Each row was made from one path, in order. Every step used is in the known rows, and no mark comes twice. Write each row's path.
Each row is shifted at random along 5 fixed directions that mean nothing.
Known rows
lebif, poso, nofu, zuvog, tulum, rize, bunure, dudafov: [  57   70  -34   21 -112   36   75  -66  -38    7   42   57  -93 -157
  -48 -223  -50  -75   11  -15 -114  -96  139  118  106 -152  270  -13
   31  -44 -154    4   11  217   56 -102  137 -125   42  -51   48   63
  -92  -39   29 -105  161   88   85  167  -51  212    4 -211]
bagugo, poso, nofu, zuvog, tulum, bukefi: [  33    2  110   96  176  -56  -95   26   45   30   54 -123    3  130
  180   17  -37  -92  -14  -30  184   40  -46   92  130  192  -40  -59
   98  143  -78    1 -122 -104   33 -161  -89  156  -64 -125  -14   99
   81   -8   16  248  -31   49 -159  -92 -108   70   61   22]
bunure, rize, poso, bagugo: [   2   42  227  213  181  291   97  156  317   72  -23 -188   32  -76
 -122 -101   49 -174  311   77   -6    6  -19   82  227  165 -174 -132
   34 -179  -16   -3  -65 -256  208 -137  186  146  214   55   39  457
 -155  106  116  301    1  233 -384 -262 -148   -9  -73  123]
dudafov, rize, poso, bagugo, bukefi: [-277   39  -26  114 -305  148 -221   43  472  -64   -4 -199 -158  -96
 -112  127  423  226 -200  -33   47 -239  166 -228  173  133 -392 -360
 -151 -379 -111  206  -29  -13  394 -150  115  571   79  269  203 -112
   40  237  235  236    8  538   46  299  -10 -108 -460  182]
zuvog, bunure, dudafov, nofu: [ -29   45 -237 -165 -197  -49  185   78  -92   -9  -51  -92   74 -161
  -25   97    4   55  -83   -4   53   41   47   24  129 -183 -148   55
  -10  154  -55   85  182  189   48  -30  -29   65   36  -52   73 -283
   18  -47 -102 -131  246  -31  146   95  166 -284   34 -147]
rize, bunure, lebif, poso: [-123  289  100   79 -447   30 -309   -2  281  370  -73 -165  -60 -346
 -287 -308  187  170  270  -71  -63 -192  103 -169  405  253 -295 -250
  -73 -236 -189   23   98  -91  151 -327  191   47 -234  363  254  -12
 -101  294   10  143  -37  276  167  130  -18 -311   43   80]
rize, bunure, lebif, dudafov, zuvog, pefan, bukefi: [-141  217    3  113 -215  -24 -212 -148  193  242  143  -88 -243  -64
   46 -320   99  155  285 -342   84   72  181  138  443  112   99 -291
 -194  263 -329 -115 -124  104  342   31   -8   54  -36  -72   19  -32
   71   32  -73   59   80  161  -88   38   16   10  135  -69]
bunure, tulum, zuvog, bagugo: [-123  -76   31  -93  300  121  245  -23  -90   70   21   91  173   24
 -164  186  -64 -140  102   -3  375 -141  127  -15  -34   -9 -156  342
  142   63  185 -195   98 -101  -76  -45   49  144  421  -82  200    9
   36  -68  149 -182   -5  -44   27 -168   -1 -337   86  106]
rize, bunure, lebif, poso, bagugo: [ -81  144  127  121 -167  147 -102  -14  222  165  -14 -116  -28 -180
 -111 -109   85  -22   83   28  -14  -81   26  -93  319  138 -203 -228
  -95 -234 -180   -5   45 -119   80 -204  236  156   25  165   53  200
 -215  166  178  146  -45  244 -118   39 -108 -246  -65   74]
bunure, dudafov, zuvog, tulum, pefan, bukefi: [-160  236   83  226 -210 -171 -532  -39  397  351  175 -186 -484 -336
  106 -515  329  310  496 -486  210  121  146  121  697  207 -184 -532
 -272  406 -541  157 -167   65  347 -311   48  434  -38  184  -10 -118
  -16  398   47  113   90  411  -52   47  -89  -99  104 -138]
rodura, rize, bunure, lebif, poso: [ -26  -37 -157  -96 -322  -14 -114  -73  -18   68  -69  137   95 -160
 -187    7   67  181 -187   64 -138 -175  107 -312  -61  -91 -137   57
   -3 -340   16   68  145   79 -205  -88   32  -50 -164  232  208 -150
    0  126  118 -283  -82    8  394  257   75 -176  -75   78]
bagugo, poso, lebif, rize, bunure, tulum, zuvog, pefan: [ -45  -91 -281 -221  128  -35   58 -101   27  -75  -26  221  -27   25
 -175  262  -85   12 -246   89   30 -128 -109    6 -108  -93   66  -23
   68  -57  -32  -83  225  114  -14   24  -15   53  122   75 -145   67
  199 -185   54  -86  113  -17   95  206   80   47 -152   14]
rize, bunure, dudafov, zuvog: [ 137  236   59   74   -5 -268  105   70 -159  239  105  -62   -1 -117
  145 -200 -148  -52  321 -230  -58  348   46  200  211 -101  268  228
 -155  400  131  -68  -66  -99  134   98  -33 -267 -110   -5 -158 -171
 -116 -124 -288   30  -32 -280  -99 -302  114   18  273  -94]
tulum, rize, bunure, poso, nofu, zuvog: [-117 -287  -19  138  398  -70  384  785  276  154 -133 -143   98 -254
 -171   77   45   49  215  -18  170  391 -220 -173  358    3 -376  241
  172  130    2  337  -36  -44   73 -140 -142  180  233  220   55  177
  -52   56  224  241  -11  -29 -442 -333 -170  133 -104  148]
bagugo, rodura, poso, lebif, nofu: [-142 -193   12 -159   22   32  113  287  132  -42 -195   44  246  -91
 -160  105  -25  179 -106  135  223  308 -197 -286  -70   57 -446  150
  139  -69   64  200    4 -196 -173   49 -314   35  -12  102   71  -41
   43   25  188   26  -46  -11 -203   -1  -58 -153 -108  293]
dudafov, zuvog, bagugo, tulum: [-183   65 -131 -253  -26  137  261 -152   46  -49  124 -251  -38  140
  150  354  -99 -187 -221  -26  -30 -238  -95  293  -71  -90  147 -152
  -15   60   15 -107  141   94  115  127    1   -6   82 -320    8 -123
  214 -170  -89    9   97  207  -47  215  114 -139 -180  -91]
bunure, rize, poso, lebif, rodura, bagugo, tulum: [ -61  -52  -57 -209  145 -141  -25   22  214  -91  -36  -43  -51 -127
  162   18  -53   71 -142  110 -148  298 -322    6   31 -123  -27 -174
  -56   55 -113  226   11 -178 -114  -51  -85 -172  -94   55 -244  -57
  215   -6   25  -14  -42  147 -327  224  -41 -111 -130  106]
nofu, zuvog, bagugo, tulum, rize, poso, lebif: [  11 -258  -26   30  194  132  109  135   25 -157  -83  260   41  -33
  -58   82 -128 -141  -88  169  -73   71 -127 -108 -317  -77  -26  -11
  126 -101  213   66  -20 -151  -87  154 -103   33   48  -32 -155  159
   98 -114  195   81 -163  -37 -110 -136   30  164 -117  154]
pefan, tulum, zuvog, bunure, dudafov: [ -36 -101 -208 -112   17 -130  144   74  -19   24   98  213 -117 -235
 -144   15    1   87  -35 -124   67   47   54   43   94 -227  129   99
   -6  209 -104   98  149  183  -38  -30   -2   24  260  -28  -24 -156
   66  -10   48 -237  159   46   20  175  -33   58  -33 -150]
rize, poso, nofu, zuvog: [ -19   27 -131  -19 -150  277  154   49  129  -43   41  -41  -73  162
   30  308   35  157 -349  116  -71 -116  -16    8 -212  -95   59   12
  -51 -252   19   30   -7  -90  111   16   38  177   98  -44  -25    8
 -159  -73  134   25    6   87  -18  115  -94  366 -259  -94]
bunure, lebif, nofu, zuvog, tulum: [-174   63   93  -24  -78  300  -40 -201  -14  -65 -109  -89   15  -29
  -40   44  110  110  -13   71  360 -291  149  -76   96  -32 -265   36
   64  -55  -78 -296   90 -117   58 -144  -49  157  119   98  258 -149
   43   25  144 -111   30  182  172  237    6 -236   20  -48]
poso, lebif, rodura, bunure, tulum: [  75  -70  269  -37  293    0  310   61 -459  -83   89   88  459   82
 -193  -17 -338 -287  389  129   56   36   68   68 -169  -32   94  407
   78   74  310 -231   54 -222 -259  210  -20 -600  243 -151   98  259
   56 -140  -88 -104 -175 -418  -56 -259 -165 -177  528  -19]
bunure, rize, poso, nofu, zuvog, tulum, pefan: [  78 -262 -427 -136  221  -98   43   81  185 -113  -27  126 -146 -109
  195  250    0  154 -355  -40   17  141 -197   64  -94 -339  -23  -46
   87  113 -202  290   99  179 -189  -78 -165  186  -26   41 -309  -49
  143 -104  242 -309  104   25  120  264  -29  207 -298 -159]
poso, lebif, rodura, bagugo: [ -55 -400 -165 -268  340  208  373   90   78  -66  -37  382  431   73
  -16  345 -185   -9 -209  114  314  204 -105 -229 -342 -169 -187  312
   36 -208  224  102   84 -189 -365  209 -231  -60  408  -76    5   89
   68  -24  425 -335 -171  -40 -202   68 -216 -171  -86  217]
lebif, rodura, poso, nofu, rize: [ -47   19   79  -29 -306  340  -83   57  128 -101 -150  -94 -135   59
 -143   49  300  385 -178   97   82 -320   79 -422  -92  148 -185 -144
 -264 -445 -159  125 -142   82  108 -205  172  456   94  329  409    6
 -439  378  125  -12   25  392  268  261 -169  168 -232  -18]
rodura, poso, nofu, zuvog, bagugo, pefan, tulum: [  11   96  266  117   54   85  -92 -166 -281 -199 -114 -137 -125  150
   -1    2  123  -82   92  -15  130 -124   23   92 -307  -16 -126  261
  -32  149  260 -272  -62 -107 -178  322 -131 -146  124  -45  118  -91
  -97  193  -10  -41  -87 -205  172 -103   35 -122  125   12]
zuvog, pefan, tulum, rize, poso: [ 192 -213 -135  -19  192  276  364  178  144   22   47  105  191   99
 -132  135 -127 -377  150   76 -123 -252  -85  255 -436  -27   87   80
  340 -135  352  -14   49  194  -45  381 -220 -112  128 -353  126  333
  179  -68  -24    4   44   45   14 -207   20  224 -142   60]
pefan, tulum, zuvog, bunure: [-154  -80  -20   25  -98  269   68  109  210  152   75   34  -14  -50
 -300  201  169    9  245 -115  312 -355  175   46  168  263 -225  -61
  124  -75   53 -187  214  131   86   20   38  258  357  106  381  -19
   45  238  127  131   68  204  104  116   51  -56 -123   26]
rize, bunure, dudafov, zuvog, bagugo: [-176    3  159   72  105  499  355  -72  -48  125   12  -53  226   67
 -258  130   26 -274  346 -139  476 -416  455   35    1   87 -178  303
   54 -159  302 -375   64    5  203  116  116  103  522 -116  506   67
  -67   33  189  -31   62  125  162 -179    5 -248   61   79]
rize, bunure, poso, bagugo, tulum: [ -72  126 -135 -107 -228  309  150 -201   52 -130  146 -192  -56  107
  -38  255   -4 -289 -225  155 -348 -494   15  293 -191 -128  214 -330
   20 -289   -7  -35  198  173  105   48  206  -63   39 -287   18   33
  133  -76   24   66   95  243   49  285    6   65 -252 -178]
pefan, tulum, zuvog, bagugo, rodura: [-105  -14   29 -176  138  187  176  -44   98  239   93  -84  110  283
   33  274 -108 -187   87  -54   88 -255 -134  336 -152  392  175   22
  234  -54  157 -204   72  -73  -14   60  -28  -36  139 -236   45  155
  130 -116 -128   65   47   30 -265 -128  -74  -52   -3  -42]
dudafov, rize, poso, bagugo, rodura, bunure, tulum, zuvog, pefan, bukefi: [-122  -96  102  118  167  155   15  142  227  165  115  -86  -18   96
 -141  -39  119  -88  443 -220  183 -122  153  120  308  317  -99 -148
   69   14  -63 -107  -78   85  245   87  -29  149  286  -47  179  301
  187   98   87  205   60  186 -244 -245  -75   41   53   75]
poso, bagugo, rodura, bunure: [ -37 -100 -245 -317  -77 -136  -81  -15   83  -60  189   46    2  115
    1  334  -63  165 -355    3 -259   50  -88   75  -64   74  283 -116
  -58 -134  -99  164  143  -60  -90   -6   82 -193   33   88 -248    4
   79   30  -70  -85   35  113 -202  301 -174  199 -163 -207]
rize, bunure, lebif, nofu, poso: [  77  229  196  105 -293   21  -15   63 -136   63 -117 -192   36   79
  -26 -271  -52   29   93   84 -256    7  -27   18    5    9  102   48
  -50   12   24   28  -54  -56  112  -52   95 -267 -371 -103   65  -93
 -276  -53 -265  154  -56  -56   39 -147  -51  154  189 -102]
rodura, poso, lebif, nofu: [ -87  249  -46 -245 -379   42 -117 -233  117    6   20  -70  -27   29
   29 -124 -155  132 -253  125 -169  181 -152   29   53  -18   88 -343
  -86  -59 -273   40   16 -137   -3  -77   17  -63 -287 -104 -186  -40
  -82  -63  -42   85   60  150 -110  241   -4   27  -45  -89]
nofu, rize, bunure, lebif, poso, bagugo, tulum, zuvog: [  61   47  147  122   16 -179    4  -26 -265   64  -19   89   14   63
   93   34   32  -95   -5    9   18  -68  -42 -177 -121   24  -36  228
   23   14  269 -109  -85   -1 -227   71  -71   42 -101   47   74 -168
  -78  -22    2   47 -213 -317   92 -161  182 -118  -21  123]
dudafov, rize, poso, bukefi: [  95 -298 -226    9   94   39  179  219   91 -262   73  146  150   68
  123  254  -48   35 -302  110 -156  107  -25   22 -275 -197  109   28
    9 -175   69  204   12  -25   52  105  -31  119   15 -141 -170   90
   84 -187  102 -100  -62    8  -29 -101   -7  228 -113   84]
poso, bagugo, rodura, rize, bunure: [  -5 -103  -65  -46  -98 -211 -451   71  260  -66 -108   67 -187 -219
  -30 -107  199  442   -4   49 -186  283   18  -75  252  143  -63 -114
  -81  -96 -156  167   29 -215   56 -309  129  -95 -123  614  -70 -100
  -85  238   12   -5   10  121 -116  254   22  176 -178   55]
nofu, rize, poso, lebif, rodura, bunure, tulum, zuvog, pefan: [-126 -150 -213 -174  119   14 -125  123  296   52 -110  240 -115 -265
 -349  186  209  337  -34    5  248 -115  -20 -326  104   45 -271 -115
  -58 -181 -206  108  168   21   78 -216   42  312  250  501   50   25
   85  138  223  -83  132  300  129  263 -102  -40 -220  118]
nofu, rize, poso, bagugo, tulum: [ -25  -92   93   45   38  119   68  131   96 -230 -107 -142  -82  -35
   16  188  180  -25 -124  142  -29 -163 -125  -66 -183  -49 -237  -38
  -53 -118  134  111  -23  -69   58   58  -61  141   82   42   92  -10
   17   95   75  122  -64  205  -88   90   13  -42 -298  158]
pefan, tulum, zuvog, bunure, dudafov, nofu: [-172 -417 -294  -79  212 -138  429  735  118   91 -145   -2  185 -482
 -209  250  151  135  204  -79  418  307  -53 -228  328 -209 -691  311
  177  329   62  339  179  243  -49   26 -357  309  342  120  265 -243
  149   72  226 -112  255  -15 -110 -113   84 -438 -103  180]
bunure, rize, poso, bagugo, tulum, zuvog, pefan: [  28  105  -17  -35  144  -60 -156 -204   11 -104 -148   92 -129   -8
  -89  137  177   87 -164    7  189 -129  -68 -137 -147   10 -182  103
   13  -64   35 -111   81  -74  -79  -40  -11  186  128  307  -23 -125
  102   61   45  -73   -1  -70  223   87  163 -142 -181  172]
dudafov, nofu, zuvog, bagugo: [-201  -70  -77  -85  125   72  104   72   40   21 -177  -54   32  -88
   -9  194  164  156 -130  -44  434   14   50 -220   86  -49 -430  231
  -22   84   27  -33   95  -87   42 -154  -20  374  246  168  166 -274
  -25   52  156 -143   45   83   29   29  104 -382  -93  112]
bagugo, poso, nofu, rize, bunure, tulum, bukefi: [ 114  174   71  150 -114 -139 -312   12  -30   72  101  -74 -104  -23
   38 -202   13   11  118   33 -182  -24  163    3  200  120   89 -256
  -61   67 -164  113 -187  103  139 -290  176   53 -255    2   25   80
 -101   52  -83  205   58   72   51  -72  -80  119  118  -45]
lebif, rize, poso, bukefi: [ 114  -42   19   89    8 -159  -85  -10   27 -205   93  105   25   95
  197 -111  -97   97 -236  115 -156  177  -97   39 -197  -47  224   -9
 -132  -66  -35  115  -85 -163   47  -19   52   12 -164  -99 -265   75
  -29  -93 -123    7 -120  -50  -94  -44  -41  177   97   38]
tulum, zuvog, bagugo, rodura, poso, nofu, rize, bunure, lebif, dudafov: [  23  241  233   77 -377  -60 -296 -375 -240   65  -63  105 -112   -4
  -34 -406  103  196    7   18   -3  -11  216 -258  -23   57  111  117
  -82  -44  -52 -209 -231 -109  -15  -53   78 -190 -229   46  156 -174
 -259   11 -148 -113  -52  -79  171  173  -13   17   94   36]
bunure, rize, poso, lebif: [  91   -9  -40   89 -170  133 -353 -134  -93 -248 -154  409  -82 -175
 -157  -49  105  286 -210  214 -143   26  117 -389 -419 -182 -131   10
  -82 -271  136   88  -21 -266 -169  -54   50  155  -57  370  -95 -151
  -77   97  223 -254 -202 -143  350   84   88   64  -65  181]
bunure, dudafov, rize, poso, lebif, nofu: [ 185   81 -388 -324 -331 -378 -266 -221 -147 -269 -141  384 -117 -186
  339  -53 -170  469 -809  209 -381  628 -268 -221 -307 -592  209  -29
 -112  172 -199  371  -17   63 -323  -24 -224  -60 -533   23 -570 -511
  -37 -300  -74 -568   30 -250  174  450  232   72 -179   -9]
bagugo, rodura, rize, bunure, lebif, poso, nofu: [ 191  288  302   12 -205  -62  -89 -262 -302 -126  -40 -164   63  284
  143 -161 -281  -24 -135  215 -350  151  -99  120  -95  126  317  141
   -5 -148   22 -162 -142 -230 -278   44  138 -507 -306  -39 -128  170
 -282  -93 -209    7 -152 -425   66  -86  -16   87  278 -103]
rize, bunure, dudafov, nofu, poso, bukefi: [ -43   29  239  325 -192  236   95  163  -91 -108   73 -207   71  118
  -67  -93  126  -99  202   53  -13 -292  261   49   28  136   13  -79
 -164 -240  -18  -35  -48  -44  320  -62  321  102   50 -123  213  125
 -260   59    9  337    0  122   55 -308 -147  149  213  -98]
zuvog, bagugo, pefan, tulum, bukefi: [-161  -70  -83  106 -131  349 -164 -121   45   95   89  123   37   54
 -125  250  269  -54   -3 -159  370 -572  355 -176 -278  109 -360 -157
   71 -222  106  -41  -29  344  -25   58 -122  509  274 -145  514  -79
   58  323  363  -72   85  253  437  145  -67 -176 -232  137]
bagugo, poso, nofu, zuvog, pefan, tulum: [  21 -232 -312 -186  182   66  343   70 -103 -250   25   77  -62  136
   81  444  -79  -40 -354   75  -47  -26 -251  203 -397 -364  114  122
   63  163   76  -26  136  218 -250  411 -294  -70  195 -298 -163   17
  171 -206  111 -275   94 -145  -17  161    9  174 -197  -94]

Write each row's path
[ 118  -31   22   22  152 -233 -166  148  -33  168  133  122  171 -107
   38 -180 -162  -80  266  -50  -64  264   43  -70  175   83   39 -159
   42  141  -73  165 -113    2  -42 -162  -19  -90 -153  -21  -63  142
  112   -5  -42   98  -35  -46 -101 -158 -116  -17  230   85]
dudafov, rize, poso, lebif, rodura, bunure, tulum, bukefi
[ 156   52 -222 -198  -61 -237   17  -64 -224   87  239  114  -29  147
  133  196 -153  -17 -171  108 -358  -23  -38   83  -88 -112  437  -10
   -3   46   43    5   31  114 -126   -7  112  -91 -171 -106 -261  -96
  -11 -219 -220 -109   70 -173    1  -66   67  134   44 -251]
dudafov, nofu, rize, poso, bagugo, rodura, bunure, tulum, zuvog
[ 153 -142 -199   -1   70   28   33   38  164  -67   42  207 -110 -115
  138  141   68    6 -278   64  -42  117 -135  -69 -176 -231    8  -68
    6  -21  -29  162  -29  160  -75  172  -98  262   95  -59 -189   27
  -75   -3  111 -195   63  146  -65  117   13   60 -348  138]
lebif, dudafov, zuvog, pefan, tulum, rize, poso, bagugo
[-156  -96  182   26   75   21   44  101  -51   61 -136  -30  167   78
 -162 -163  -91   37  136   25  206   20  -48 -308  168  233 -228  111
   87  -77   62 -132  -34   20   -8  -46  -69   27   30  150  260   87
  -13  133  -77  123  -67  -36  -67   15   -8 -155  121  136]
bagugo, rodura, poso, nofu, zuvog, bunure, lebif, rize
[ -41  213  115   24   -5 -175 -297  -63  226  259  123 -253 -233  -86
  -20 -300    2    3  372 -145  -87   20  -36  198  435  245   21 -442
  -97  117 -348   53  -46    2  188 -314  249  -50 -132  152 -184  265
  -73  176 -121  292  141  254 -120   18 -175   58   71 -241]
lebif, rize, poso, nofu, zuvog, bagugo, rodura, bunure, tulum, pefan
[ -77  266  108   52 -115  -67 -347 -306   61  141  232  -66 -276  155
   46 -210   85   79  180 -230    3 -104  134  206  289  282  241 -319
 -167  133 -307 -178  -94   12  174  -59  170   66   53  -28  -94   66
   60  101 -108   86   42  106 -107  -14  -56   37  190 -171]
poso, bagugo, rodura, bunure, tulum, zuvog, pefan, bukefi
[  92 -317   -4   53  283  158  325  -84 -240 -127   -7  185  332  254
   40  300  -96 -377  -28   11  152 -268  -12  -17 -624 -109 -182  261
  209 -233  452  -56    4  153 -412  401 -262 -134  179 -293  149  147
  119  -61  265 -154 -171 -315  284  -88    1  -35 -155   90]
bunure, lebif, rodura, rize, poso, bagugo, tulum, pefan
[-150   63  299   76  191 -114 -144    7   67   64 -232 -217  -73  -86
 -155 -180   84 -110  333 -114  195  136  -49   28  311  261 -231   65
   41  173   49 -151  -29 -259  226  -47    5 -105   32  208   20  131
  -16   98  -92  377   -6   46 -195 -194   33 -187   86  158]
rodura, poso, lebif, dudafov, rize, bunure, tulum, zuvog, bagugo, pefan
[  60   92 -251   66 -464  135 -335  -91  -57   40 -129  210  -54 -359
 -346 -107  452  213  -84   90  -29 -487  404 -427 -185 -191 -297   55
  117 -349   62  133  194  379  -29 -245  131  325  -77  408  414 -549
    5  338   92 -411   98   98  803  335  191 -152 -163   51]
lebif, dudafov, nofu, zuvog, tulum, rize, bunure, poso
[ 145 -145 -156   15   20 -143 -268  -48  -64  -53   21  345   14 -112
  213   79   62  182 -257  -35  252  148  104 -269 -204 -150 -110  107
   23  128   35  144  -96   15 -169  -20 -277  280 -124   31  -24 -334
  133    5  133 -270  -79  -45  257  147   48  -52  -64  230]
rize, poso, lebif, dudafov, zuvog, tulum, bukefi
[ 202 -320 -449 -134   95 -385 -221   43 -144 -319  -73  405 -170 -195
   59  256  121  419 -519   65  -43  233  -22 -306 -315 -497 -150  209
  -48  109  -45  388  110  214 -412  -46 -102  116  -37  355 -287 -404
   44   54  209 -604   -2 -227  524  320   95   97 -238  -29]
rodura, rize, poso, nofu, zuvog, bunure, tulum, pefan
[ 230   43 -141   79   30  -83   71  118 -242   57 -117   82  132 -131
 -202 -160   32 -233  209   51 -209 -122   89  -14 -194 -182   16  276
  236   31  279   27  152  298 -175   64  -16 -208 -143   68   91 -186
  117   27 -133 -182    8 -367  371 -235  217  -42  167  -41]
dudafov, nofu, zuvog, pefan, tulum, rize, bunure, poso
[ 118 -158 -209 -115   98 -111 -133  187  204  -33  -72   93  -73  -17
  147  334   86  262 -363   87 -167  190 -241  -49 -137  107   57   45
   84  -95   30  260   59  -65  -79  -59  -38  106 -121  280 -305 -147
   81  -44 -111 -158   12  -12 -186   84   17   69 -239  120]
dudafov, zuvog, bunure, rize, poso, bagugo, rodura
[  59  -36 -204 -126   87 -133   56  -28  -99 -110 -133  192  -87  -64
   -2   72  -54  134 -214  -74   70  134  -78 -111  -90 -246  132  133
 -176  120  -37    9  117  116   42  100  -60  -10   26  184 -196 -166
   16 -120  -60 -192   66  -90  174  131  106   94  -42    1]
nofu, poso, lebif, rize, bunure, dudafov, zuvog, pefan
[  89 -360 -222  -35  205 -202  138  350  142 -195   78  198  134 -116
  123  102  -70  153 -228   42 -154  397 -108  -35  -73 -208  145   54
  -29  -55  -81  374   -3  -31    7   12  -50  -28  -12  -26 -282   81
  110 -168   62 -142  -16   12 -202  -15 -130  237  -32   70]
lebif, rodura, bunure, dudafov, rize, poso, bukefi
[-124   -7  176  124 -107  311   17  -47   41  -69 -158 -227   14  145
 -114  150  187 -100   -9   30   34 -371   53   11  -65  194 -140  -84
  -69 -386   65  -49   49   56  226   39  145   57  156   50  228  169
 -251  186   34  277  102  205   63   59 -134   51 -153  -57]
lebif, rodura, rize, bunure, dudafov, nofu, poso, bagugo, pefan
[-162   47   81  117 -289  483  233  110   47  188    0 -274   63  156
 -166   21   30 -236  206    3  -98 -511  170   55   46   94   12 -224
  102 -256   36  -96    5  406  282  122  115   42  -68 -327  419  113
 -198   19  -24  262  180  330  144  -90  -82  142  -73 -133]
dudafov, zuvog, bagugo, pefan, tulum, rize, bunure, lebif, nofu, poso
[-103  100  295  227 -106 -115 -210 -223 -184 -155  167 -107  -45  156
   10 -103   83   -6  -61   16   17  -62  203  -64   62  168   71  -29
 -181  -76  -31 -154 -134 -237  133   -8  254    0  -38  -59  -70   27
  -91   17  -96  202 -132    3   -7 -137  -74  -56  215   16]
rodura, bunure, lebif, dudafov, zuvog, bagugo, poso, bukefi
[-248 -336 -229  -20   81  177   39  231  385  238  160   39   95 -206
  -77  142   82   30  189 -156  350  -99  251 -140  451   73 -268 -306
  148  -58 -248  109   -8  234  214 -207 -122  383  189  -31  358  117
  218   95  359   96  213  513  -72  174 -164  -24 -224  117]
rodura, rize, bunure, lebif, dudafov, zuvog, tulum, bukefi
[ -96 -435 -195  -62  498   46  629  473   56  -71   -6  -38  198   38
  -41  338 -180 -238  -55   23  -18  104 -220   19  192 -128   76  127
  277   57  -12  150  131  308 -116   21  -36   58  268 -165   36  252
  211 -229   93   24  110  -75 -341 -125   27  145 -146    7]
nofu, poso, bagugo, tulum, zuvog, bunure, rize
[   4  262  134  166 -436   39 -551 -571 -294  -89  -29  137 -259  191
   62 -333  302  256  -52 -103   28 -269  360 -187 -152  106   91 -104
 -220 -110  -99 -277 -141   91   15   21   90   89 -146  154  126 -342
  -17  177  -77 -192  -62 -148  458  166  201   65  153  -62]
bagugo, rodura, rize, bunure, poso, lebif, dudafov, nofu, zuvog, pefan, bukefi
[ -83   48   -8 -117  -65   30  190 -230 -235 -130    6 -115  -37  123
  195  109  -92 -160 -171    5  -70 -169   30   91 -131 -200  217   37
  -51  118   98 -195  -18  163   27  190  -40 -200  -99 -291   61 -203
  110 -245 -147  -95   20  -14   85  188  188  -89  -65  -64]
nofu, rize, bunure, lebif, dudafov, zuvog, bagugo, tulum
[-138   -3   22  204 -126  -14 -166  139  296  276  117 -220 -211  -83
  105 -332  190   10  428 -310   -5    5   73   93  449  224 -149 -491
 -110  131 -309  170 -186  289  214  -38  -22  176 -168 -112  114   79
   51  198   95  266   69  265 -160  -42  -69   11   21 -100]
dudafov, nofu, rize, bunure, lebif, rodura, poso, bagugo, tulum, pefan, bukefi
